Below is a small trained network, with its code and all its weights. Each question gives an input and a target symbol and asks what happens when units are switched off, that is, made to give their printed mean instead of their output.

import numpy as np


def w(rows, s, z=0):
    codes = np.array(rows[::2]) - 128.0
    scale = np.full(codes.shape[1], s)
    scale[-1] = z or s
    return codes * scale


def f(y):
    return y / 2 * (1 + np.tanh(0.7978845608 * (y + 0.044715 * y**3)))


def softmax(a):
    e = np.exp(a - a.max(-1, keepdims=True))
    return e / e.sum(-1, keepdims=True)


def log_softmax(a):
    a = a - a.max(-1, keepdims=True)
    return a - np.log(np.exp(a).sum(-1, keepdims=True))


def net(x, mask):
    ids = ['γδεηλξπσω'.index(c) for c in x.split()]
    T = len(ids)
    res = E[ids] + P[:T]
    r = res
    for j in range(3):
        rows = slice(3 * j, 3 * j + 3)
        q, k, v = (r @ M[0][rows].T for M in (Q, K, V))
        z = softmax(np.where(np.tri(T) > 0, q @ k.T / 3**0.5, -1e9)) @ v
        o = O[0][rows]
        res = res + np.where(mask[j], z, o[:, -1]) @ o[:, :-1]
    y = f(res @ A[0][:, :-1].T + A[0][:, -1])
    res = res + np.where(mask[3:7], y, B[0][:, -1]) @ B[0][:, :-1]
    return log_softmax(res[-1] @ U[:, :-1].T + U[:, -1])


Q, K, V, O, A, B = {}, {}, {}, {}, {}, {}
E = w([
[134,81,166,34,161,118],'γ',
[142,168,140,86,91,134],'δ',
[138,155,146,74,108,130],'ε',
[103,141,161,51,108,151],'η',
[102,170,157,100,47,137],'λ',
[204,208,148,124,105,117],'ξ',
[168,68,143,145,65,177],'π',
[88,121,75,254,141,155],'σ',
[130,146,61,98,130,171],'ω',
],0.017)
P = w([
[108,80,67,82,2,48],'0',
[135,167,131,36,57,136],'1',
[156,169,140,72,75,150],'2',
[137,190,153,90,97,173],'3',
[132,187,172,117,120,202],'4',
[111,180,177,115,131,230],'5',
[76,198,182,141,130,246],'6',
],0.0079)
Q[0] = w([
[86,119,42,192,188,7],'head 0',
[119,153,128,130,160,140],'head 0',
[122,178,157,95,118,161],'head 0',
[118,125,56,134,178,100],'head 1',
[85,127,143,100,146,123],'head 1',
[130,141,203,89,115,140],'head 1',
[155,178,96,162,53,191],'head 2',
[111,106,157,128,199,80],'head 2',
[140,154,115,147,86,198],'head 2',
],0.017)
K[0] = w([
[189,89,157,19,51,28],'head 0',
[161,84,184,164,121,137],'head 0',
[119,89,123,254,173,238],'head 0',
[111,106,141,54,30,21],'head 1',
[180,180,150,147,113,69],'head 1',
[157,183,114,175,181,202],'head 1',
[104,83,85,216,37,105],'head 2',
[154,189,163,85,223,158],'head 2',
[50,55,123,229,65,69],'head 2',
],0.0091)
V[0] = w([
[91,211,204,149,152,33],'head 0',
[71,171,12,56,181,75],'head 0',
[111,1,126,152,117,103],'head 0',
[169,72,27,144,161,182],'head 1',
[207,160,94,173,122,60],'head 1',
[52,125,59,94,53,179],'head 1',
[162,102,110,115,62,142],'head 2',
[89,165,118,252,134,138],'head 2',
[77,98,116,173,134,119],'head 2',
],0.0084)
O[0] = w([
[75,163,138,55,103,76,2],'head 0',
[104,185,82,85,208,138,92],'head 0',
[244,57,105,108,126,132,124],'head 0',
[101,135,104,173,228,152,146],'head 1',
[139,207,188,155,160,112,120],'head 1',
[96,102,113,144,108,197,238],'head 1',
[142,130,116,144,169,167,245],'head 2',
[94,90,139,112,147,85,99],'head 2',
[119,37,86,99,152,109,128],'head 2',
],0.011,0.0076)
A[0] = w([
[171,99,189,58,3,132,253],'neuron 0',
[210,80,202,173,51,88,67],'neuron 1',
[150,38,24,150,129,198,130],'neuron 2',
[159,50,158,240,210,136,106],'neuron 3',
],0.0064,0.0017)
B[0] = w([
[98,1,166,48,128,77,187],'neuron 0',
[82,108,172,184,67,102,184],'neuron 1',
[171,211,233,110,163,71,247],'neuron 2',
[57,206,48,74,181,109,197],'neuron 3',
],0.0061,0.016)
U = w([
[221,87,131,69,200,79,201],'γ',
[153,135,103,135,85,109,125],'δ',
[144,130,94,131,83,115,104],'ε',
[90,100,137,96,136,138,131],'η',
[65,107,128,96,82,129,172],'λ',
[107,220,254,99,128,67,5],'ξ',
[190,79,209,208,78,141,145],'π',
[107,118,148,161,135,113,83],'σ',
[187,173,122,184,145,232,113],'ω',
],0.0051,0.0023)

Each question gives the input, a string of symbols that net reads in full, and the target symbol t.
The units are the heads (3 rows each of Q, K, V and O) and the neurons (one row each of A and B). Each row of codes is followed by its name. A weight is (code - 128) times the scale printed after its matrix; where a second scale follows, it is the last column's (O, A, B and U).
mask holds one flag per unit, heads first, then neurons. A switched-off unit (its flag False) gives its mean, the last column of its rows in O or B, instead of its output. The means were averaged over made-up inputs and are rounded, as every weight is.
A unit's drop is (log p(t) with every unit on - log p(t) with that unit switched off) / (log p(t) with every unit on - log p(t) with every unit switched off).
The circuit of an input: a set's keep is (log p(t) with only the set's units on - log p(t) with every unit switched off) / (log p(t) with every unit on - log p(t) with every unit switched off). Starting from all 7 units, units are removed one at a time, each time the one whose removal leaves the highest keep (on an exact tie, the one counted first), for as long as the keep stays at least 0.8.
circuit, biggest first: the units of the circuit, biggest drop first
top k neurons: the k neurons with the biggest drops, biggest first
which heads matter: for each layer, one digit per head in row order, 1 if its drop is at least 0.15 and else 0, layers parted by /
drop of u: that unit's drop, to one decimal
input ω ω γ, target ω: which heads matter => 101
input δ δ π ε, target π: which heads matter => 100
input π π ξ, target π: circuit, biggest first => (head 0; neuron 1)
input δ ξ π λ, target π: top 2 neurons => (neuron 3; neuron 1)
input λ δ ξ λ, target ξ: which heads matter => 110
input ξ π ξ λ ξ π λ, target π: which heads matter => 100
input λ λ η, target λ: which heads matter => 110
input ξ δ ω π γ λ σ, target λ: circuit, biggest first => (head 2; head 0)
input π π ξ ω π ξ γ, target π: which heads matter => 111
input δ ε λ, target λ: top 2 neurons => (neuron 2; neuron 0)
input π π γ ε, target π: which heads matter => 110
input π ω ξ π ξ, target π: which heads matter => 110
input ξ ε λ σ, target λ: which heads matter => 101
input π π π ω λ ω ε, target ω: which heads matter => 001
input ω ω ξ, target ω: which heads matter => 100
input σ ω ε, target γ: which heads matter => 101
input λ π π ω γ, target ω: top neuron => (neuron 0)
input λ ξ λ γ, target ξ: circuit, biggest first => (head 0)
input π π ω λ π δ, target π: which heads matter => 100
input π λ η δ ξ, target ξ: which heads matter => 110
input π π δ π π π γ, target π: which heads matter => 101
input ω π η, target ω: top 2 neurons => (neuron 1; neuron 0)
input ξ π ω ξ ω δ, target ω: top 2 neurons => (neuron 0; neuron 2)
input ω π ω, target ω: drop of head 2 => 0.2
input ξ η ω γ π η, target π: drop of neuron 3 => 0.0
input δ ω η, target ω: drop of head 0 => 0.3
input ξ ω ω π, target ω: drop of head 1 => 0.1
